Here is a tiny trained network, its code and every weight. The questions are about switching its units off for an input and a target symbol, where a switched-off unit gives its printed mean instead of its output.

import numpy as np


def w(rows, s, z=0):
    codes = np.array(rows[::2]) - 128.0
    scale = np.full(codes.shape[1], s)
    scale[-1] = z or s
    return codes * scale


def norm(h):
    return h / np.sqrt((h * h).mean(-1, keepdims=True) + 1e-5)


def f(y):
    return np.maximum(y, 0)


def softmax(a):
    e = np.exp(a - a.max(-1, keepdims=True))
    return e / e.sum(-1, keepdims=True)


def log_softmax(a):
    a = a - a.max(-1, keepdims=True)
    return a - np.log(np.exp(a).sum(-1, keepdims=True))


def net(x, mask):
    ids = ['αθξπστω'.index(c) for c in x.split()]
    T = len(ids)
    res = E[ids] + P[:T]
    q, k, v = (norm(res) @ M[0].T for M in (Q, K, V))
    z = softmax(np.where(np.tri(T) > 0, q @ k.T / 3**0.5, -1e9)) @ v
    res = res + np.where(mask[0], z, O[0][:, -1]) @ O[0][:, :-1]
    y = f(norm(res) @ A[0][:, :-1].T + A[0][:, -1])
    res = res + np.where(mask[1:9], y, B[0][:, -1]) @ B[0][:, :-1]
    return log_softmax(norm(res)[-1] @ U[:, :-1].T + U[:, -1])


Q, K, V, O, A, B = {}, {}, {}, {}, {}, {}
E = w([
[208,155,218],'α',
[109,94,176],'θ',
[98,72,63],'ξ',
[229,129,202],'π',
[57,183,9],'σ',
[121,245,114],'τ',
[237,118,5],'ω',
],0.012)
P = w([
[14,131,2],'0',
[33,147,18],'1',
[41,112,42],'2',
[49,87,85],'3',
[44,79,98],'4',
[49,80,119],'5',
[60,59,146],'6',
[56,74,140],'7',
[58,58,146],'8',
],0.0033)
Q[0] = w([
[200,216,33],'H1',
[126,149,2],'H1',
[231,193,135],'H1',
],0.0091)
K[0] = w([
[250,128,18],'H1',
[112,181,93],'H1',
[94,172,95],'H1',
],0.011)
V[0] = w([
[173,255,17],'H1',
[204,140,147],'H1',
[23,131,251],'H1',
],0.0061)
O[0] = w([
[105,41,255,5],'H1',
[145,109,169,60],'H1',
[104,198,162,56],'H1',
],0.016,0.00026)
A[0] = w([
[39,245,154,145],'N1',
[2,108,98,2],'N2',
[245,171,186,196],'N3',
[48,30,60,186],'N4',
[246,37,37,111],'N5',
[198,202,126,146],'N6',
[132,229,107,81],'N7',
[123,222,35,59],'N8',
],0.0086,0.0054)
B[0] = w([
[96,93,221,210],'N1',
[1,56,8,149],'N2',
[67,118,58,253],'N3',
[197,165,183,226],'N4',
[124,232,168,192],'N5',
[193,135,124,208],'N6',
[127,109,243,189],'N7',
[119,32,136,205],'N8',
],0.0067,0.0061)
U = w([
[128,202,240,5],'α',
[41,206,119,77],'θ',
[125,92,6,110],'ξ',
[207,158,73,121],'π',
[60,74,111,194],'σ',
[42,116,213,162],'τ',
[159,54,109,179],'ω',
],0.017,0.012)

Each question gives the input, a string of symbols that net reads in full, and the target symbol t.
The units are the heads (3 rows each of Q, K, V and O) and the neurons (one row each of A and B). Each row of codes is followed by its name. A weight is (code - 128) times the scale printed after its matrix; where a second scale follows, it is the last column's (O, A, B and U).
mask holds one flag per unit, heads first, then neurons. A switched-off unit (its flag False) gives its mean, the last column of its rows in O or B, instead of its output. The means were averaged over made-up inputs and are rounded, as every weight is.
A unit's drop is (log p(t) with every unit on - log p(t) with that unit switched off) / (log p(t) with every unit on - log p(t) with every unit switched off).
The circuit of an input: a set's keep is (log p(t) with only the set's units on - log p(t) with every unit switched off) / (log p(t) with every unit on - log p(t) with every unit switched off). Starting from all 9 units, units are removed one at a time, each time the one whose removal leaves the highest keep (on an exact tie, the one counted first), for as long as the keep stays at least 0.8.
circuit, biggest first: the units of the circuit, biggest drop first
most important unit: the unit with the biggest drop
k most important neurons: the k neurons with the biggest drops, biggest first
drop of u: that unit's drop, to one decimal
input ω α α α π ω σ, target ω: most important unit	H1
input θ α α π, target π: 2 most important neurons	N6, N3
input π α ξ, target π: circuit, biggest first	N4, N5, N1
input α π τ ξ, target τ: circuit, biggest first	N4, N5
input ω ω π ω ω α, target ω: 2 most important neurons	N1, N7
input ξ π ξ, target π: 3 most important neurons	N4, N5, N3
input τ π ω ξ, target ω: 4 most important neurons	N4, N1, N7, N3
input π π π ω ξ τ ω ξ, target ω: 4 most important neurons	N4, N1, N7, N2
input θ τ α ω α ξ π, target π: 2 most important neurons	N3, N6
input σ π π α ω α, target ω: 2 most important neurons	N5, N1
input τ σ τ σ, target τ: drop of N5	-0.1
input π α α, target π: drop of N1	0.5
input π α ω ξ ξ ω, target ω: drop of H1	2.2
input π θ ξ, target ξ: drop of N8	0.2
input ω α ξ ω τ σ, target ω: circuit, biggest first	H1
